Below is a small trained network, with its code and all its weights. Each question gives an input and a class and asks what happens when units are switched off, that is, made to give their printed mean instead of their output.

import numpy as np


def w(rows, s, z=0):
    codes = np.array(rows[::2]) - 128.0
    scale = np.full(codes.shape[1], s)
    scale[-1] = z or s
    return codes * scale


def f(y):
    return y / 2 * (1 + np.tanh(0.7978845608 * (y + 0.044715 * y**3)))


def log_softmax(a):
    a = a - a.max(-1, keepdims=True)
    return a - np.log(np.exp(a).sum(-1, keepdims=True))


def net(x, mask):
    res = np.array(x, float).reshape(1, 4) / 4 @ E
    y = f(res @ A[0][:, :-1].T + A[0][:, -1])
    res = res + np.where(mask, y, B[0][:, -1]) @ B[0][:, :-1]
    return log_softmax(res[-1] @ U[:, :-1].T + U[:, -1])


A, B = {}, {}
E = w([
[181,96,50],'x0',
[198,243,86],'x1',
[255,147,195],'x2',
[82,199,140],'x3',
],0.0066)
A[0] = w([
[107,112,124,142],'N1',
[103,7,216,96],'N2',
[172,90,137,9],'N3',
[123,125,82,97],'N4',
[104,164,136,135],'N5',
[87,135,119,86],'N6',
[132,127,135,103],'N7',
[151,116,132,77],'N8',
[128,115,187,98],'N9',
[89,117,164,143],'N10',
[50,135,170,107],'N11',
[99,148,129,127],'N12',
[105,148,103,50],'N13',
[69,226,148,59],'N14',
[118,82,137,60],'N15',
[116,101,87,77],'N16',
[154,114,133,80],'N17',
[134,119,124,115],'N18',
[162,107,119,50],'N19',
[128,108,117,76],'N20',
[78,159,137,163],'N21',
[126,146,123,75],'N22',
[159,114,120,71],'N23',
[114,136,145,81],'N24',
[130,130,130,129],'N25',
[113,137,120,102],'N26',
[145,110,153,95],'N27',
[29,170,147,96],'N28',
[98,63,37,54],'N29',
[56,117,72,2],'N30',
[132,180,73,50],'N31',
[130,121,106,101],'N32',
[146,107,140,86],'N33',
[122,105,100,97],'N34',
[149,117,128,79],'N35',
[129,132,120,113],'N36',
[130,121,128,136],'N37',
[98,89,203,160],'N38',
[133,144,115,37],'N39',
[132,129,150,89],'N40',
[120,129,128,139],'N41',
[143,127,221,20],'N42',
[156,115,104,121],'N43',
[145,134,133,24],'N44',
],0.021,0.0055)
B[0] = w([
[132,104,150,146],'N1',
[216,40,3,252],'N2',
[140,125,180,145],'N3',
[131,89,127,137],'N4',
[107,120,95,146],'N5',
[161,128,152,142],'N6',
[128,130,127,124],'N7',
[138,129,155,131],'N8',
[111,89,131,154],'N9',
[170,102,140,166],'N10',
[205,128,177,183],'N11',
[176,131,99,139],'N12',
[165,115,125,127],'N13',
[29,111,63,178],'N14',
[140,96,106,149],'N15',
[95,86,162,144],'N16',
[139,126,165,134],'N17',
[128,128,131,128],'N18',
[147,143,165,136],'N19',
[121,118,124,127],'N20',
[209,137,107,165],'N21',
[118,124,122,122],'N22',
[139,132,167,136],'N23',
[149,132,98,125],'N24',
[126,126,132,129],'N25',
[148,129,118,126],'N26',
[127,114,149,138],'N27',
[242,130,140,189],'N28',
[49,106,226,191],'N29',
[157,172,196,167],'N30',
[82,60,118,152],'N31',
[128,118,126,127],'N32',
[132,119,146,134],'N33',
[110,98,147,138],'N34',
[137,132,151,129],'N35',
[127,126,127,125],'N36',
[126,127,132,132],'N37',
[134,38,126,199],'N38',
[118,121,128,120],'N39',
[124,125,128,127],'N40',
[134,127,125,131],'N41',
[132,41,115,165],'N42',
[134,111,180,146],'N43',
[128,123,148,121],'N44',
],0.04,0.012)
U = w([
[63,88,215,172],'0',
[194,54,196,117],'1',
[137,2,124,234],'2',
[142,114,127,3],'3',
],0.006,0.002)

Each question gives the input, the list of numbers given to net, and the class t.
The units are the neurons (one row each of A and B). Each row of codes is followed by its name. A weight is (code - 128) times the scale printed after its matrix; where a second scale follows, it is the last column's (A, B and U).
mask holds one flag per neuron, in row order. A switched-off neuron (its flag False) gives its mean, the last column of its row in B, instead of its output. The means were averaged over made-up inputs and are rounded, as every weight is.
A unit's drop is (log p(t) with every unit on - log p(t) with that unit switched off) / (log p(t) with every unit on - log p(t) with every unit switched off).
The circuit of an input: a set's keep is (log p(t) with only the set's units on - log p(t) with every unit switched off) / (log p(t) with every unit on - log p(t) with every unit switched off). Starting from the 12 units with the biggest drops (on a tie, the unit counted first), units are removed one at a time, each time the one whose removal leaves the highest keep (on an exact tie, the one counted first), for as long as the keep stays at least 0.8.
circuit, biggest first: the units of the circuit, biggest drop first
most important unit: the unit with the biggest drop
k most important neurons: the k neurons with the biggest drops, biggest first
drop of u: that unit's drop, to one decimal
input [5,1,5,3], class 0: circuit, biggest first -> (N2 N28)
input [5,0,-7,8], class 1: most important neuron -> (N28)
input [-1,0,-1,-1], class 1: 4 most important neurons -> (N2 N14 N31 N42)
input [-2,5,-8,-8], class 0: circuit, biggest first -> (N2 N29)
input [-5,1,-3,8], class 1: 2 most important neurons -> (N28 N11)
input [0,3,6,8], class 0: 3 most important neurons -> (N2 N38 N28)
input [-7,-6,-8,-8], class 1: 2 most important neurons -> (N11 N30)
input [4,3,4,-7], class 1: 2 most important neurons -> (N29 N14)
input [-1,4,-6,5], class 1: 2 most important neurons -> (N28 N2)
input [7,6,2,-2], class 1: 2 most important neurons -> (N2 N29)
input [0,4,-8,0], class 1: 2 most important neurons -> (N28 N30)
input [6,5,7,-6], class 1: 2 most important neurons -> (N29 N14)
input [-6,8,-5,-7], class 3: 2 most important neurons -> (N2 N38)
input [-8,8,-1,-7], class 3: most important unit -> N2
input [7,5,3,4], class 0: drop of N21 -> 0.1
input [2,3,-4,-4], class 0: drop of N2 -> 0.3
input [4,5,-3,-5], class 0: drop of N2 -> 0.4
input [2,7,-3,-8], class 0: drop of N2 -> 0.5
